Below are the code and all the weights of a small trained network. Each question names an input and a class and asks about switching units off, where a switched-off unit gives its printed mean instead of its output.

import numpy as np


def w(rows, s, z=0):
    codes = np.array(rows[::2]) - 128.0
    scale = np.full(codes.shape[1], s)
    scale[-1] = z or s
    return codes * scale


def f(y):
    return y / 2 * (1 + np.tanh(0.7978845608 * (y + 0.044715 * y**3)))


def log_softmax(a):
    a = a - a.max(-1, keepdims=True)
    return a - np.log(np.exp(a).sum(-1, keepdims=True))


def net(x, mask):
    res = np.array(x, float).reshape(1, 3) / 4 @ E
    y = f(res @ A[0][:, :-1].T + A[0][:, -1])
    res = res + np.where(mask, y, B[0][:, -1]) @ B[0][:, :-1]
    return log_softmax(res[-1] @ U[:, :-1].T + U[:, -1])


A, B = {}, {}
E = w([
[73,96,2,117,78,17,162],'x0',
[84,76,99,49,144,181,40],'x1',
[171,180,53,150,229,97,67],'x2',
],0.0081)
A[0] = w([
[134,111,175,65,158,215,44,111],'neuron 0',
[61,78,19,113,96,34,171,122],'neuron 1',
[170,206,14,146,232,76,41,120],'neuron 2',
[61,106,18,127,79,24,161,111],'neuron 3',
[189,193,37,149,246,93,50,125],'neuron 4',
[247,201,223,213,154,148,191,117],'neuron 5',
[73,42,177,103,54,139,179,116],'neuron 6',
[172,199,141,254,107,33,250,120],'neuron 7',
[74,80,178,100,53,156,176,105],'neuron 8',
[59,79,170,96,49,154,183,111],'neuron 9',
[100,111,126,134,102,133,140,253],'neuron 10',
[23,33,84,13,159,150,20,116],'neuron 11',
],0.0061,0.011)
B[0] = w([
[44,84,169,163,141,113,63,172],'neuron 0',
[95,146,211,122,211,208,81,197],'neuron 1',
[174,62,121,189,78,172,191,195],'neuron 2',
[83,147,221,157,218,200,75,194],'neuron 3',
[163,56,121,180,79,168,195,192],'neuron 4',
[45,86,172,139,139,122,66,177],'neuron 5',
[168,77,107,206,99,158,166,166],'neuron 6',
[30,45,105,103,61,61,65,189],'neuron 7',
[170,100,103,247,103,165,152,157],'neuron 8',
[168,85,96,240,101,164,165,163],'neuron 9',
[160,117,143,2,130,122,184,244],'neuron 10',
[59,47,91,128,59,53,91,187],'neuron 11',
],0.0089,0.011)
U = w([
[113,137,201,133,206,184,83,136],'0',
[181,104,92,178,93,156,208,115],'1',
[81,105,97,114,86,39,75,132],'2',
[183,166,111,7,145,107,182,254],'3',
[155,197,85,158,152,105,102,61],'4',
[154,184,95,152,141,109,107,67],'5',
[158,192,75,159,152,111,100,65],'6',
],0.014,0.0072)

Each question gives the input, the list of numbers given to net, and the class t.
The units are the neurons (one row each of A and B). Each row of codes is followed by its name. A weight is (code - 128) times the scale printed after its matrix; where a second scale follows, it is the last column's (A, B and U).
mask holds one flag per neuron, in row order. A switched-off neuron (its flag False) gives its mean, the last column of its row in B, instead of its output. The means were averaged over made-up inputs and are rounded, as every weight is.
A unit's drop is (log p(t) with every unit on - log p(t) with that unit switched off) / (log p(t) with every unit on - log p(t) with every unit switched off).
The circuit of an input: a set's keep is (log p(t) with only the set's units on - log p(t) with every unit switched off) / (log p(t) with every unit on - log p(t) with every unit switched off). Starting from all 12 units, units are removed one at a time, each time the one whose removal leaves the highest keep (on an exact tie, the one counted first), for as long as the keep stays at least 0.8.
units of the circuit, in order: the units of the circuit, biggest drop first
unit that matters most: the unit with the biggest drop
k most important neurons: the k neurons with the biggest drops, biggest first
drop when u is switched off: that unit's drop, to one decimal
input [6,5,-3], class 0: units of the circuit, in order => neuron 1
input [6,6,2], class 0: 2 most important neurons => neuron 1; neuron 3
input [-7,8,-2], class 2: units of the circuit, in order => neuron 11; neuron 1
input [-2,-1,1], class 3: 2 most important neurons => neuron 3; neuron 1
input [6,1,-7], class 1: 3 most important neurons => neuron 9; neuron 6; neuron 8
input [-5,-5,7], class 1: 2 most important neurons => neuron 4; neuron 2
input [0,3,-1], class 3: 2 most important neurons => neuron 7; neuron 5
input [4,-4,0], class 0: 3 most important neurons => neuron 3; neuron 11; neuron 1
input [-6,2,7], class 1: 2 most important neurons => neuron 4; neuron 2
input [-1,-4,1], class 2: 2 most important neurons => neuron 7; neuron 5
input [4,1,-4], class 0: 4 most important neurons => neuron 1; neuron 3; neuron 2; neuron 4
input [-3,0,-3], class 3: 2 most important neurons => neuron 3; neuron 1
input [5,-3,5], class 0: 2 most important neurons => neuron 3; neuron 1
input [-1,7,-2], class 2: unit that matters most => neuron 11
input [0,-3,2], class 3: 2 most important neurons => neuron 11; neuron 0
input [-4,7,-1], class 2: drop when neuron 3 is switched off => 0.1
input [8,8,8], class 0: drop when neuron 3 is switched off => 1.3
input [-4,-1,-6], class 1: drop when neuron 3 is switched off => 0.2
